Each row is followed by its group and then its class within the group.
[-16  -1  -1  12  10 -16  40  14   5  -1  -6 -11  20  -7  -2   2   7   4
 -13  11  15   5  11   4  11  22 -12   2  -7  12 -14 -10   3  -9  -2 -12
   2   3  -2  -2  -4] : dafud.zib
[  5 -15   9  -3   7  -7 -10   8  10   6 -11  -3  16   5  10   7  10  -1
  11   4 -12   7   8   3  22   3  -3   9  -7  -3   4   7  -2 -10   0  -1
  14  -9 -14   5  -7] : nug.Nased
[  6  -5  -8   1  -4   3  -7  -6   1 -11   1   0   8   1   4   8   3   2
  -7 -18  -8   1  -2  17   0  -2   8  -1  -4   8  -4   0   1   2   0  -6
   2 -23  13  -8  -4] : losel.dit
[ -1 -12   4   6   0  -4 -12   3   3  -5 -10   3  11   7   7  13   4   0
   7  -6 -17   3   2   6  13   4 -10   4  -7   6   8   5  -3  -7   8   8
   7  -9  -7  -1   0] : nug.Nased
[-24  -1 -19   1   6  -8  22   0  -4  -9 -19  -1  22  -6  -4   8   9  -3
 -12   1  15   1  -2   6  22  20  11   2   4   4 -12  -6   2   1   3 -13
  -3   3  12  -5  -1] : dafud.lisu
[-18 -18  13  13  10   0  17   6   5   9 -12  12  16  -6  11  11   6  -7
  17 -16   1   7   9   8   7  10  -6   3  -9  19   9   3   4 -17  -2   9
   2 -20  -6   7   1] : nug.Nased
[  0  -6   5   6  -3   4   0   6  11   4 -10   0  13  -1  11   1   4  -4
  13  -3 -13   7   5   0  13   4  -4   3  -6   1   3   6  -2   1   9   0
   2  -8  -4   4  -2] : nug.Nased
[-14 -10   2  11   4  -4 -24  -3   4  15 -18   3  21   3   2  17   9  -3
  16  -8  -9   6   7  -6  28   4   1   7  -4   7  -2   7 -13  -9  16  -7
   8 -10  -9   7   1] : nug.zis
[ -9  -4   5   5  10 -12   4  11   4   8 -12  -6  19   1   8   4   6   0
   4   8  -2   5   8   7  21  11  -5   5   0  -2   3   3  -2  -9   6  -1
  11  -8   1   1  -3] : nug.zis
[  0  -4 -11   0  -5  10  -3  -9  -1 -15  -4  10  -5  -2   0  17   0  -3
   4 -15  -4  -1  -5  -2  -4  -3  11  12   1   6  -5   1  -6   4   4   2
  -2   5  15  -4   9] : losel.Fer
[-23  -3  -6   6   5  -5  27  -1  17   4 -11   4  24  -5  -4  12  10   2
 -11   4  11   2   6   1  16  18   4   3  -4   1  -8  -9  -6  -4   8  -4
  -4   7   4   2   3] : dafud.lisu
[  2  -9   3   2  -1  -2  -4   3   2  -3  -9   1  17   6   7   8   4  -1
  14  -5 -14   4   6   3   8   1  -4   1  -8   5   5   2  -4  -5   2  -4
   8  -3  -6   0  -2] : nug.zis
[-26   0  -3   9  10  -5  30  -2   6  -9 -16  -8  17   0  -4  14   5  11
 -10   8   8   6   8  -6  17  14 -12   3  -8  14  -7  -9  -3  -3   2 -17
  -5   3   9   1   5] : dafud.lisu
[-25  -2   3   8   8 -10  35   7   5  -3  -3  -4  22  -6  -5   1   7  -1
  -8  10  26   5   6   5  12  19   1   3  -7  15  -7  -4   6 -33  -5  -1
  -2   0  -1   0   1] : dafud.lisu
[  2  -5  -3   5   1   5  -5  -7   0 -12  -9   0   4   4  -3   7   0   5
   3  -6 -15  -3  -1   2  -1 -15  -3 -18   6  21  -1   1  -8   3   1  -4
  10   4   9  -1  -5] : losel.dit
[ -2  -9   5  -4  13  -3  21   5   2   2  -2   9   5  -2   7   5   1  -4
  14  -9   0   1   3   5   4  -3  -1   1  -9  16   3  -6   7 -12  -1  10
  10  -5  -9   9  -4] : nug.Nased
[ -7 -10  13   9  11  -3  -3   2   5   9 -12   3  21   5   6  -1   3   6
  10  -3 -15   5  10   2  12   4  -9   4  -7  16   2   3  -8 -11   2  -8
  -1  -7 -18   2  -7] : nug.Nased
[ -3   6  -9  -5   0  13 -19 -21 -12  -9 -18  -6   3  11  -4  12  -2  17
   0  -2 -14 -15   2 -18  15  -4  -3  -6   5  -4  -1   1 -18  18  15  -9
 -15   0  15  -1  10] : losel.Fer
[ -4  -5   3   3  -3  13 -12  -2  -7   3   2   9  -3   2 -13   1  -1  -1
  16 -12 -13   0  -2  12 -12 -19  10  -2  -2  19  -3   6  -9   2   3   6
   6  -1   5   0  -1] : bos.vun
[ -7  -4  -5   1   6   7   0  -8   0  -4  -7  13   6  -5   1  13   5  -1
  13 -17  -4   2   2   7  -3  -1  11  -2   0  15  -5  -5  -3   0   7   0
  -3  -2  13   3   9] : bos.vun
[ -2  -4  -7  -2  -9   9   7  -3  -5 -20  -7   7   2  -1  -4  17   2   1
   6 -14  -5   1  -7  -3  -3  -5  13  -3   0  13  -5  -6 -12   3   9  -1
   3   8  24  -1   6] : losel.Fer
[  2 -15 -11   4  -1   5  -3  -2   1   9 -16   5   3   5  18   6  -1  -4
  10 -11 -18   6   6  15  10   2  -4   1  -5  14  12   2   5 -10  -2  -1
  -1  -8  -5   0  -7] : nug.Nased
[  6   2   5   3  -2   7 -12  -4 -24   3 -12   8  13   9  -1  -4  -2   9
   9  -5 -26  -1  -1   7   5 -16  -2  -1   2  17  -3  -7 -12  -1   7  -5
   3 -13   5   3   3] : bos.Gilor
[ -9 -16  11  31   6  -2  -7   6   2   5  -7   7   9  -2   2  11  12  -6
  23 -12   4   6   8   4  15 -12   5   3  -7   4   1   2  -7 -16   5   7
   8 -14  -8   5   4] : nug.zis
